How the objects are linked:
TR % CN
TR @ PF
MH % TR
MH @ HD
FG % TT
FG @ BP
SB % ZQ
SB @ GP
TG % JD
TG @ LD
PP % PJ
PP @ FQ
DL % NB
DL @ GF
RG % LD
RG @ JD
HD % NQ
HD @ MH
NZ % JJ
NZ @ HH
PJ % TG
PJ @ BS
ZT % NZ
ZT @ BZ
NG % QT
NG @ TP
PF % HD
PF @ TR
BN % GP
BN @ ZQ
GQ % HP
GQ @ FT
ZD % CL
ZD @ DN
HH % BZ
HH @ NZ
FT % ZD
FT @ GQ
NB % NG
NB @ QF
NC % BP
NC @ TT
BC % PP
BC @ ZC
TP % QF
TP @ NG
BZ % RG
BZ @ ZT
SD % LH
SD @ GJ
ZC % JL
ZC @ BC
GF % SB
GF @ DL
NQ % BC
NQ @ JL
JD % ZT
JD @ RG
DN % GQ
DN @ ZD
RZ % FT
RZ @ HP
TT % RZ
TT @ NC
QF % GF
QF @ NB
JJ % SD
JJ @ QL
LH % BN
LH @ HM
HP % NC
HP @ RZ
CL % TP
CL @ QT
ZQ % HM
ZQ @ BN
QJ % PF
QJ @ CN
QT % DN
QT @ CL
FQ % ZC
FQ @ PP
LD % BS
LD @ TG
HM % GJ
HM @ LH
JL % MH
JL @ NQ
GJ % QL
GJ @ SD
BP % QJ
BP @ FG
GP % DL
GP @ SB
BS % FQ
BS @ PJ
QL % HH
QL @ JJ
CN % FG
CN @ QJ

In the rows, 55 means zero.

The rows follow the links: the fewer symbols apart two objects are, the more alike their rows tend to be.

Each row is also shifted at random along 2 hidden directions that mean nothing.

Some objects, each with a row of numbers:
BC -> [  18   60   57   63   49   57   56   62   59   58   50   66   60   49   67   52   33   56   42   51   54   41   63   59   57   39   72]
RZ -> [  72   52   53   67   46   56   56   67   57   65   57   55   45   62   62   48   49   49   53   46   54   45   58   44   61   49   51]
GQ -> [  37   43   56   58   64   54   54   56   52   60   53   48   37   54   55   59   66   51   60   54   61   61   52   47   66   56   47]
FG -> [  58   54   54   65   48   54   60   66   64   67   54   44   49   55   58   43   56   51   53   43   60   45   51   51   66   49   50]
PF -> [  31   51   58   64   59   56   54   61   53   58   48   61   44   47   69   58   42   55   47   54   63   49   62   54   63   39   67]
GF -> [  75   54   61   48   58   61   53   50   48   44   70   58   53   70   57   57   44   61   47   57   58   66   69   48   44   60   57]
FQ -> [  54   57   52   55   61   52   58   53   59   61   43   53   60   40   49   57   71   53   66   60   54   52   43   65   61   55   55]
ZT -> [  41   69   53   58   40   56   57   59   60   57   55   67   75   58   58   50   41   57   50   53   44   42   55   63   48   54   64]
JL -> [  66   53   49   63   53   51   56   60   60   67   41   58   55   42   53   58   67   46   66   58   50   43   42   59   65   52   55]
TP -> [  97   53   60   53   56   60   52   54   49   49   70   57   48   70   59   55   44   60   46   53   58   64   67   44   47   57   54]
ZQ -> [  62   58   60   43   63   60   53   45   48   40   67   56   58   64   55   61   48   66   49   60   58   71   65   54   43   62   58]
BN -> [  74   59   49   52   48   55   54   52   54   58   60   59   63   64   46   59   69   49   70   59   43   55   47   55   48   70   46]
PJ -> [  61   64   56   57   48   57   55   59   57   53   53   69   67   54   63   55   37   57   45   56   50   46   61   62   49   46   69]
BP -> [   3   45   60   64   62   56   55   61   55   60   49   49   38   47   64   55   52   53   49   51   67   53   58   49   69   43   58]
HP -> [  42   42   57   58   66   54   53   55   51   58   53   48   36   52   57   60   64   53   59   56   64   62   55   46   68   53   50]
SD -> [  34   69   52   52   43   53   61   57   64   57   62   50   73   63   47   43   58   57   57   51   48   52   50   61   46   65   48]
QJ -> [  21   49   61   60   66   56   57   59   56   55   51   45   42   46   63   51   49   60   45   49   73   58   62   52   67   42   60]

In each set, the symbols that take the first to the second take the third to the fourth. Give the fourth.
Answer with the object's name.
[  45   60   63   40   68   60   58   44   54   37   67   43   62   62   49   53   54   72   45   57   68   78   64   59   44   63   53]
: [  75   53   58   58   51   59   54   60   54   54   67   53   48   69   61   50   44   56   46   48   58   57   65   42   53   55   53]
:: [  65   62   61   54   58   58   59   55   60   49   56   51   65   52   59   49   40   66   39   51   66   56   63   64   53   47   67]
: BP

[  56   66   56   45   53   54   61   50   63   52   66   34   72   65   40   41   68   64   57   49   58   68   50   61   48   71   39]
: [  73   66   57   53   52   57   59   54   59   49   57   57   70   54   57   50   41   64   44   54   57   54   61   65   48   51   65]
:: [  48   57   49   53   49   54   54   56   55   61   59   57   58   63   47   56   70   47   69   57   44   56   46   52   50   67   44]
: ZT

[  44   42   57   62   63   56   51   58   50   59   48   62   36   48   64   64   53   49   55   58   61   53   59   47   65   44   61]
: [  30   53   54   50   59   54   59   54   60   57   61   33   50   60   45   47   75   57   63   49   61   67   49   52   59   68   37]
:: [  50   47   51   57   55   55   52   55   51   62   56   57   44   59   51   62   72   45   70   60   48   57   48   47   59   64   45]
: JJ

[  73   69   54   47   49   55   61   52   62   50   63   50   76   63   46   46   57   62   54   53   52   59   54   63   45   66   52]
: [  55   56   55   46   62   55   52   44   48   46   51   68   63   51   52   70   60   57   61   70   50   62   54   62   47   62   61]
:: [  74   43   63   49   78   56   57   49   54   47   57   31   36   50   53   53   65   65   51   53   79   77   59   52   66   54   48]
: RZ

[  45   67   58   56   48   56   59   59   62   52   57   58   70   55   59   48   38   61   44   50   55   48   60   64   49   49   66]
: [  26   58   57   64   53   56   55   62   57   57   49   64   55   47   69   55   34   56   42   51   58   43   63   57   59   39   71]
:: [  92   49   48   54   51   54   49   52   46   58   55   69   50   62   49   69   72   43   76   67   37   54   46   48   50   69   46]
: SD

[  76   53   57   59   57   58   52   57   52   53   50   71   53   49   67   62   38   57   47   59   55   48   62   57   56   42   72]
: [  57   53   58   62   47   58   56   64   57   59   65   51   47   67   62   45   43   55   46   45   58   53   63   44   58   50   51]
:: [  70   65   54   57   44   56   56   56   58   55   54   71   71   57   60   56   40   55   49   57   44   43   58   63   46   52   67]
: CN

[  63   56   53   60   54   53   61   62   65   67   50   39   53   48   52   44   65   53   57   47   63   51   48   57   68   52   50]
: [  80   56   56   54   63   52   63   57   65   61   51   29   56   46   47   43   70   59   57   47   70   62   47   62   68   56   46]
:: [  63   57   55   53   65   50   62   53   65   58   46   36   61   42   45   48   72   59   61   53   66   61   45   67   65   59   49]
: FQ

[  62   62   60   56   55   57   57   56   59   52   54   58   64   51   62   51   39   62   42   53   59   51   62   62   52   45   69]
: [  61   57   56   45   64   57   51   43   47   42   55   64   63   54   52   68   56   61   58   68   53   65   57   62   45   63   60]
:: [  54   57   61   47   60   60   53   49   50   41   68   56   56   67   56   56   46   65   46   56   60   68   67   52   43   60   57]
: ZT

[  46   48   57   49   67   54   59   51   57   54   61   30   44   57   45   50   77   59   61   51   70   73   51   50   62   64   39]
: [  69   58   54   46   71   52   60   47   60   50   47   39   64   40   43   54   75   63   62   59   66   68   46   70   59   61   52]
:: [  50   53   53   68   43   55   58   69   61   69   54   52   46   57   62   47   50   46   54   44   55   42   54   47   65   48   52]
: JJ

[  89   50   55   61   45   59   49   61   48   57   64   71   46   69   65   60   42   50   51   54   46   49   63   40   50   52   58]
: [  46   57   57   46   61   57   51   46   47   43   58   66   62   59   53   66   53   61   55   66   51   65   61   58   43   61   61]
:: [  27   58   56   46   66   53   58   47   57   49   50   47   65   45   46   57   66   62   60   61   60   63   50   69   54   60   55]
: TR

[  98   53   54   43   64   55   56   46   54   50   64   39   54   62   41   55   79   58   67   58   60   76   50   53   53   74   37]
: [  72   58   57   42   69   55   55   41   51   43   51   55   63   48   47   65   65   62   61   69   57   70   53   67   49   64   57]
:: [  62   54   59   55   49   60   51   56   48   49   68   65   50   71   62   58   41   56   48   55   52   58   67   45   46   55   57]
: BP

[  42   66   51   63   37   56   54   60   57   60   52   79   71   56   64   56   36   50   51   57   38   34   56   62   47   48   69]
: [  44   67   50   58   36   55   55   61   58   59   54   76   75   60   58   54   43   50   56   57   36   37   53   60   45   56   64]
:: [  24   44   53   61   56   54   53   58   52   61   53   55   40   56   56   60   67   46   65   56   53   54   50   45   64   56   47]
: HP

[  35   57   53   50   61   53   54   48   55   51   46   61   64   45   50   64   64   56   64   64   51   58   50   67   53   61   59]
: [  96   53   59   57   55   58   58   59   58   56   66   40   47   65   57   44   52   59   46   44   65   61   62   47   58   54   48]
:: [  47   52   59   64   56   57   52   59   52   56   46   70   49   48   69   61   38   53   46   56   57   45   62   54   60   39   72]
: BN

[  62   53   55   64   44   58   53   65   55   61   63   62   45   67   65   52   42   50   49   48   50   47   62   41   56   49   55]
: [  68   58   58   41   75   53   62   43   60   45   51   35   66   43   42   54   74   68   61   61   69   74   50   71   56   64   52]
:: [  77   54   54   62   55   52   60   63   64   65   52   41   51   51   55   45   61   53   57   48   62   51   50   54   67   51   48]
: GJ

[  21   55   47   63   51   51   56   59   58   68   39   67   60   40   55   60   65   45   69   60   44   39   42   64   62   51   60]
: [  43   55   47   57   45   53   53   57   54   62   56   62   57   63   49   59   69   45   71   58   40   50   46   52   51   68   44]
:: [  16   60   56   47   62   53   55   48   54   48   53   58   65   51   51   60   58   61   56   62   54   60   54   64   49   59   60]
: DN

[  61   69   52   53   43   56   58   56   60   55   58   63   75   60   52   51   47   56   52   55   45   48   54   63   44   60   59]
: [  39   68   54   49   47   53   63   55   65   54   63   42   75   64   45   41   60   61   55   49   53   58   51   63   47   67   47]
:: [  34   47   54   55   60   53   54   55   55   59   57   45   43   57   50   54   72   51   64   55   58   63   51   47   63   62   42]
: GQ

